Each row has a class, written after it.
[-10  24  20  -1 -40   4 -44 -11   5  22  16  19  13 -11  39  27  61 -21
  34  -3   4  13 -44 -13  24  -2  18 107 -39 -14 -18  28   3  68  19  -5] | S
[-22 -29  19  14  46 -52   4   8  -4   8  30  18 -20   9  10  41  28 -42
 -10  -7   6  11  52  10  21  10  -2  85   3  -5  33  -9 -40   2  -3  10] | E
[  0 -17 -13 -11  24 -35   1  19 -11  -1  52   9  -1  17 -55  10  51 -31
 -17   5   6  30  42  -6  22  16  34  94  -9 -21  27   6 -39  30   1  -4] | K
[-38   1  23   1 -44  -1 -27 -33   8   6   0  14   7 -16  67  42  53 -31
  20  11   8  25 -55 -33  19  26  -3  68 -19 -36 -19  16  32  72  33   4] | H
[-32 -33  23  22  40 -57   7  14   4   8  36  26 -19   9  24  42  30 -43
 -17  -3   3  14  62  13  10  19  -4  89   1 -13  37  -8 -42   5  -8  10] | P
[ -8 -14 -12 -18  26 -33   2  13 -12   3  59   2   1  17 -50  19  59 -35
 -21   4   3  29  45  -4  32  16  40 104  -2 -18  27  13 -40  37   7  -5] | A
[-19 -30  16  13  39 -53   9   2  -6  13  32  10 -18  12   1  39  32 -43
 -22  -3   6  12  62  17  23   8  -1  84   6  -9  32 -11 -35   0 -10  10] | A
[-13 -12  11   6  -4  57   8  -6 -33  -5  33  15 -20 -15   5  56  18 -31
  12 -20 -13 -11 -11  17  23   9 -37  39  24  28  17  -4 -34 -36 -12   6] | E
[-31  -1  29   1 -40  -8 -31 -18  20   8   4  12   3 -19  68  37  51 -38
  25   6   6  23 -52 -34  25  22   1  59 -17 -33 -15  22  23  72  44   4] | X
[-10 -12   4 -38   8  47   9 -24 -60  19  69   6  10 -15 -29  50  32 -39
 -12  -5 -10   2  -1 -18  16   4  -3  16  22   0  38   7 -16 -16 -22  -7] | C
[-34  -2  24   7 -38   3 -26 -17  16   8   8  16   4 -21  65  49  53 -33
  23   7   2  23 -49 -29  22  26  -1  70 -22 -39 -19  24  29  71  36   5] | P
[ -8 -14   5 -40 -10  43   0 -22 -64  -1  80  13   5 -18 -27  38  25 -34
  -7  -8 -16  -7 -30 -11  10   8 -17  -7  21  -3  34  10 -30 -12 -10  -6] | Y
[-18 -28  14  19  45 -47   4   8   6  13  19  10 -20  10  -1  39  32 -42
 -13  -5  10  12  53   3  23   6   4  94   7   3  37 -15 -38   1 -11   9] | S
[-23 -31  20  12  40 -65  -2   6  -3  13  19  14 -17   8   8  49  35 -46
 -22   0   1  10  57   9  14  11   0  81   1   1  40 -15 -34  -1  -4  12] | H
[ -8 -14 -15  -7  27 -28   6   9 -12   4  39   4   2  21 -45  23  51 -35
 -14   4   7  35  50  -9  34  15  41 109  -5 -16  24   6 -35  44   2  -6] | K
[-11 -13 -10 -15  24 -38  -2  18 -18   1  48   6  10  22 -45  20  55 -29
 -21   1   2  25  45  -5  24  13  39  97 -11 -22  28   8 -46  36  11  -8] | L
[-10 -14   5 -50  -2  53   2 -11 -57   4  81  28   9 -24 -30  50  25 -39
  -3  -7 -21  -3 -28 -18   6   3 -10  -6  20 -11  35  17 -32 -10 -19  -9] | P
[-10 -15   5 -36   0  46   9 -19 -57   6  75  16   6 -22 -21  47  27 -32
  -6 -10 -12  -5 -10 -12   9   6  -6   3  13  -7  36  14 -19 -12 -21  -6] | P
[ -1 -18   2 -37   4  51  10 -23 -62   8  72   4  10 -14 -25  33  20 -37
  -7  -6 -10 -12 -10 -20  15   2   1  -7  24  -1  33  15 -24 -14 -16  -8] | V
[  0  -8   3 -36  -7  42   3 -31 -51   9  81  12   6 -20 -33  42  36 -37
  -5  -8 -12  -2 -20 -19  18  -1  -5   1  15  -6  37  11 -30  -1 -17 -13] | S
[-27   4  27   2 -39  -5 -30 -22  15  -7  15  13   4 -22  62  48  55 -28
  28   2   1  26 -53 -20  31  22  10  77 -21 -26 -19  21  26  73  40   7] | Y
[-11  34  22 -18 -35   4 -42  -1   5  17  11  20  25  -8  48  22  67 -22
  25  -1   3  11 -44 -12  20   8  29  98 -36 -27 -23  36  16  66  19  -5] | H
[  0 -16   2 -43 -10  46   4 -28 -67  10  69   9  13 -20 -32  41  38 -43
 -10  -4 -11   3 -15 -21  14  -1   2  15  20  -5  41  16 -25  -9 -17  -5] | H
[-32   8  27   6 -39 -10 -32 -24  18   9  -4  10   8 -21  68  41  55 -31
  19   9   4  21 -49 -27  25  22   8  66 -17 -34 -14  21  25  72  38   4] | H
[-17 -32  25  14  36 -59   1  18  16   6  30  20 -29   9  21  43  30 -44
 -10  -5   1  10  51   7  21   4   3  84   3   0  38 -13 -41   1   4   5] | X
[  0 -23 -20 -10  20 -40   7  20 -20  -5  49   4   3  16 -62  14  50 -19
 -31   6  -3  25  46  -1  17  12  36  78 -14 -20  24   9 -44  29  10  -3] | A
[-32  -2  32  15 -34   3 -32 -24  12   7   1  10   8 -22  78  46  44 -31
  27   4   6  13 -55 -17  22  28  -2  66 -20 -33 -24  22  29  71  39   8] | V
[-30  -4  21   1 -48  -1 -30 -15  11   0  11  20   6 -23  52  35  51 -26
  20   4   2  28 -58 -23  17  25   6  67 -20 -38 -11  21  10  79  50   0] | X
[-13  23  24  -6 -33   7 -41   1   0  20  15  15  21 -13  50  22  58 -22
  30  -1   2   7 -40   0  22   8  23 103 -33 -13 -27  37   8  65  22  -1] | V
[-22 -22  25  11  48 -60   6  17   7  14  29  14 -18  12   8  40  34 -43
 -19  -6   6  15  69   7  20   6   9  77   8  -4  49 -14 -38  -8 -10  12] | C
[-31   1  23  -2 -40   2 -29 -16   9   2  10  19   3 -23  55  40  57 -34
  29   3  10  25 -64 -28  27  24  -1  79 -19 -36 -16  25  14  73  43   9] | E
[  9  -1  -3 -44 -12  56   7 -19 -67  13  82  11   8 -20 -42  29  20 -35
  -4 -16  -5 -11 -20  -2   9  -8  -3   3  27  -7  38  12 -35  -7 -18 -15] | L
[-19  26  26 -15 -39   7 -42  -3  -4   7  30  31  21  -6  52  36  62 -24
  34  -4   0  19 -49  -8  23   8  18  98 -38 -32 -23  31  11  81  23  -7] | Y
[ -4 -11   7 -37  -3  49  10 -26 -66  15  70   4   8 -15 -28  39  33 -44
  -5 -11  -9   8  -3  -7  21   5  -7  30  19   7  32  17 -26  -6 -18  -9] | C
[-20  29  17  -9 -38   9 -38  -3  -9  20  19  24  27  -9  44  31  58 -22
  29  -2   4  13 -38  -1  16   9  24 103 -35 -26 -28  34   8  77  23  -9] | L
[-25 -27  23  12  42 -61   2  14  11   9  32  17 -16   8  17  43  37 -39
 -20   2   3  17  67  12  18  12   5  83   1  -8  35 -11 -33  -2  -7  14] | C
[ -7 -20 -14 -11  30 -35   2  12 -19   8  42   3  -4  22 -40  24  58 -37
 -23   6   4  26  39  -6  24  10  30  95   0 -19  31   0 -37  28   3  -6] | H
[-31   1  24   0 -46  -1 -27 -25   5   2   3  16  12 -14  63  44  49 -32
  25   5   6  19 -47 -32  21  25   5  71 -27 -37 -22  23  27  70  42   7] | L
[-28  -4  26  11 -43   1 -31 -22  11   2   9  13  11 -25  61  33  52 -29
  22  10   2  25 -55 -16  19  28   1  69 -18 -34 -24  21  16  73  42   6] | V
[-16 -19 -16   2  28 -30   7  10 -14   4  38   2  -1  19 -47  19  52 -32
 -20   8   7  35  50  -1  27  23  26 106  -2 -13  19   2 -34  32   0  -3] | K
[-14  36  21 -18 -37   8 -37  10  -2  18  21  28  22 -14  42  31  59 -20
  31  -5   1  11 -46   3  24  11  15 114 -40 -26 -31  43   0  80  17   0] | E
[-15 -15  14  16  -6  55   1 -11 -27   5  26   9 -16 -10   0  58  16 -32
   9 -15 -15 -15  -3  10  22   6 -45  34  19  31  15  -2 -30 -34 -17   2] | S
[-21  25  19 -10 -40   7 -47  -8  -3  25  23  27  22 -11  54  22  61 -22
  25  -2   0  13 -45   0  15  12  20 102 -34 -29 -22  34   2  76  33  -9] | X
[  2 -17  10 -41  -8  48   4 -12 -64   4  75  21  12 -30 -31  42  30 -40
  -2  -8 -14   1 -17 -13  19   3  -1   2  15 -14  32  19 -30  -6 -18 -12] | K
[-19 -13  18  14  -5  51   2 -10 -26   0  28  11 -15  -9  12  64  11 -33
   7 -14 -22 -11  11  19  23  12 -50  35  17  29   6   2 -26 -36 -16   9] | C
[-23  30  24  -5 -33   4 -37  -6   9  20   9  22  13  -1  60  30  56 -14
  24  -1  -3   9 -31   0  22  10   9 102 -37 -20 -32  27  14  52  18  -1] | C
[-19 -13  15  16  14  53   5  -8 -28   7  16   4 -14  -8   4  67  12 -38
  10 -12 -15 -11  19  13  26  13 -50  46  20  37   4  -8 -12 -47 -23  12] | E
[ -4 -12  -3 -46 -11  48   6 -29 -67   8  72   9   8 -18 -27  35  26 -32
  -9  -5 -10  -7 -30 -18   8  -2  -1  -5  27  -4  43  16 -28 -13 -20  -5] | H
[-28   4  20   3 -49   3 -31 -21   6  11  17  21   5 -21  59  39  59 -38
  25   5   1  27 -52 -22  21  23   5  68 -19 -37 -13  24  15  79  48   1] | X
[-22 -11  15   5  -4  57   2 -13 -39  -1  35  14  -9 -11  12  54  26 -35
  12 -18 -14  -9   3  16  28  20 -37  51  14  24   8   7 -26 -27  -8   5] | E
[-11 -25  13   2   0  50  -9  -8 -33   4  34   9 -13 -14   6  57  17 -43
  13 -13 -21  -1   4  12  30   9 -28  43  23  28  15   0 -31 -24  -4   1] | X
[-14 -18  15  23  -9  54   2 -18 -42   2  32  10 -11  -8  16  67  21 -41
  14 -19 -13 -14  15  12  23   6 -34  55  12  31  10  -1 -27 -34  -8   4] | L
[-18 -21  11  15   1  49   3  -9 -31   2  30   5 -19  -6   5  61  17 -32
  12  -8 -16  -3   8  13  22   5 -43  41  17  38   4  -2 -20 -38 -18   6] | C
[-17 -18  14   1  -4  54  -4 -17 -35   2  36   7 -11 -15   5  61  21 -37
   9 -18  -8 -19   0   8  25  -1 -32  40  23  28  19  -4 -30 -41 -13   4] | L
[-11 -20 -18 -13  23 -40   8  17 -15  -2  56  -1  -5  26 -57  11  51 -28
 -21   7   1  30  42 -11  27  15  38 100   0  -8  34  11 -50  29   7  -1] | A
[-21  27  17 -10 -41  12 -37  -6  -2  19  19  16  16  -7  43  27  63 -18
  26   1  -2  18 -42  -5  27  11  14 107 -34 -18 -31  37   5  70  25  -8] | C
[-19 -28  11  11   6  53  -8 -12 -37   0  34   7 -11 -12   6  62  20 -38
  16  -9 -20  -9   8   9  27   9 -27  40  19  41  10  -2 -22 -37  -9   9] | V
[-21 -27  19   9  37 -46   5  24   2   5  37  18 -19   5   7  48  33 -39
 -10  -5  -1  14  52  12  21  17   5  98  -2  -5  34  -3 -37   9 -12   9] | P
[ -4 -13 -13 -15  27 -33   0   9 -14   2  53   4   5  20 -45  15  48 -30
 -20   0   7  21  39  -1  20   4  32  99  -3 -17  22   6 -51  32   5 -11] | L
[ -8 -16 -16   3  26 -34   6   9  -8   6  40   0  -1  21 -47  17  48 -27
 -20   5   6  30  48 -10  26  12  31 102  -6 -14  29   3 -45  42   2  -7] | S
[-17  29  17 -11 -42   5 -39   2  -2  24  19  23  17 -12  53  33  62 -23
  28   0  -5  13 -45  -4  25  10  20 100 -39 -29 -29  37   5  81  20  -6] | P
[-15  26  22  -5 -42  12 -39  -5  -1  19  24  23  17 -10  41  22  65 -21
  31  -5   6   9 -42  -9  26   5  12 110 -42 -22 -28  38   0  75  16 -11] | S
[-31   5  26   5 -43  -7 -31 -24   8   9  -9  13   7 -18  67  42  56 -31
  21   6   5  20 -56 -30  21  23   5  65 -25 -33 -18  16  30  71  39   1] | H
[-25 -25  19  23   2  55   1 -10 -40   5  23  16  -4  -9  26  64  23 -41
   6 -10 -19 -14  23  15  18  20 -34  50  13  29   6   2 -18 -37  -8  13] | V
[-14  19  27   2 -49   4 -41 -13  -2  14  16  29  16 -16  56  25  59 -19
  31  -3   3  14 -36   1  21  10  13  94 -47 -29 -28  32  12  68  26  -6] | K
[-17 -28  17  20   0  50   2  -4 -29   2  21   8 -18 -12  12  67  10 -39
   8 -14 -19 -15  11  10  20  12 -51  38  14  28   8   1 -23 -39 -16  10] | P
[-31 -30  21  20  42 -59   6  12   3   7  35  16 -14   6  17  42  30 -41
 -12  -1   3  19  66   5  16  16   5  77  -2  -8  37  -5 -32  13  -9   9] | P
[-27  -8  23   7 -43  -1 -27 -23   7   6  10  20   1 -24  62  38  55 -36
  22   4   3  27 -52 -23  18  21   3  70 -18 -34 -15  18  15  71  50  -2] | X
[ -9 -12   6 -43 -12  42  -2 -26 -64   8  80  23   7 -17 -17  48  27 -39
  -4  -9 -16  -8 -26 -12  12  -2  -7  -4  23 -13  41   5 -40 -12 -11  -9] | L
[-37  -3  26   7 -40   0 -25 -24   5   8   4  17   5 -15  70  50  48 -34
  20   6   6  12 -42 -30  23  17  -5  66 -20 -34 -22  16  18  64  40  -2] | L
[-23 -21  23  13  33 -53   7  13   4   3  35  31 -24   3  24  52  37 -47
 -10  -7   4  12  43   7  22  13  -1  79   1 -14  37 -17 -43  11  -1  12] | E
[-15 -31  21  18  45 -52   5   8  -3  15  33  15 -17   9  15  36  29 -51
 -17  -1   6   6  58   9  15   9   3  80   9  -3  35 -14 -39  -3  -9  13] | V
[  2 -14   1 -48 -14  50   0 -12 -64   6  82  16   7 -26 -34  32  30 -32
  -6 -13 -17  -1 -39  -1  12   3   0   3  25  -7  42  19 -48   0  -4 -16] | X
[-14 -18  16  14  -6  56   0  -1 -40   2  28  12 -11 -19   5  62  21 -37
  12 -15 -18  -8   2  24  24  16 -48  51  16  26   7   6 -31 -34 -12  13] | E
[-16  25  23 -14 -33   5 -44   1   0  19  20  27  21 -16  47  28  57 -19
  31  -6   1  14 -37  -2  19   9  25 102 -42 -31 -20  37  13  74  20  -5] | P
[ -4 -21  -6  -9  36 -32   7  10 -19  -7  44  -5   6  22 -39  15  45 -32
 -24   2   2  26  49 -10  29  17  28  98  -5 -11  15   5 -38  30   2  -8] | Y
[-26 -26  15  12  39 -48  -1   4   0  11  24  14 -16   8  12  43  29 -32
 -15  -6  11  15  59  19  20   3   7  92   3  -2  36 -13 -37   8  -6  12] | C
[-23 -23  17  16  36 -47   4  12   3   9  30  20  -9   8   3  46  38 -37
 -15  -7  11  12  63   1  19  10  14  89  -7 -10  42  -4 -36  18  -6   9] | S
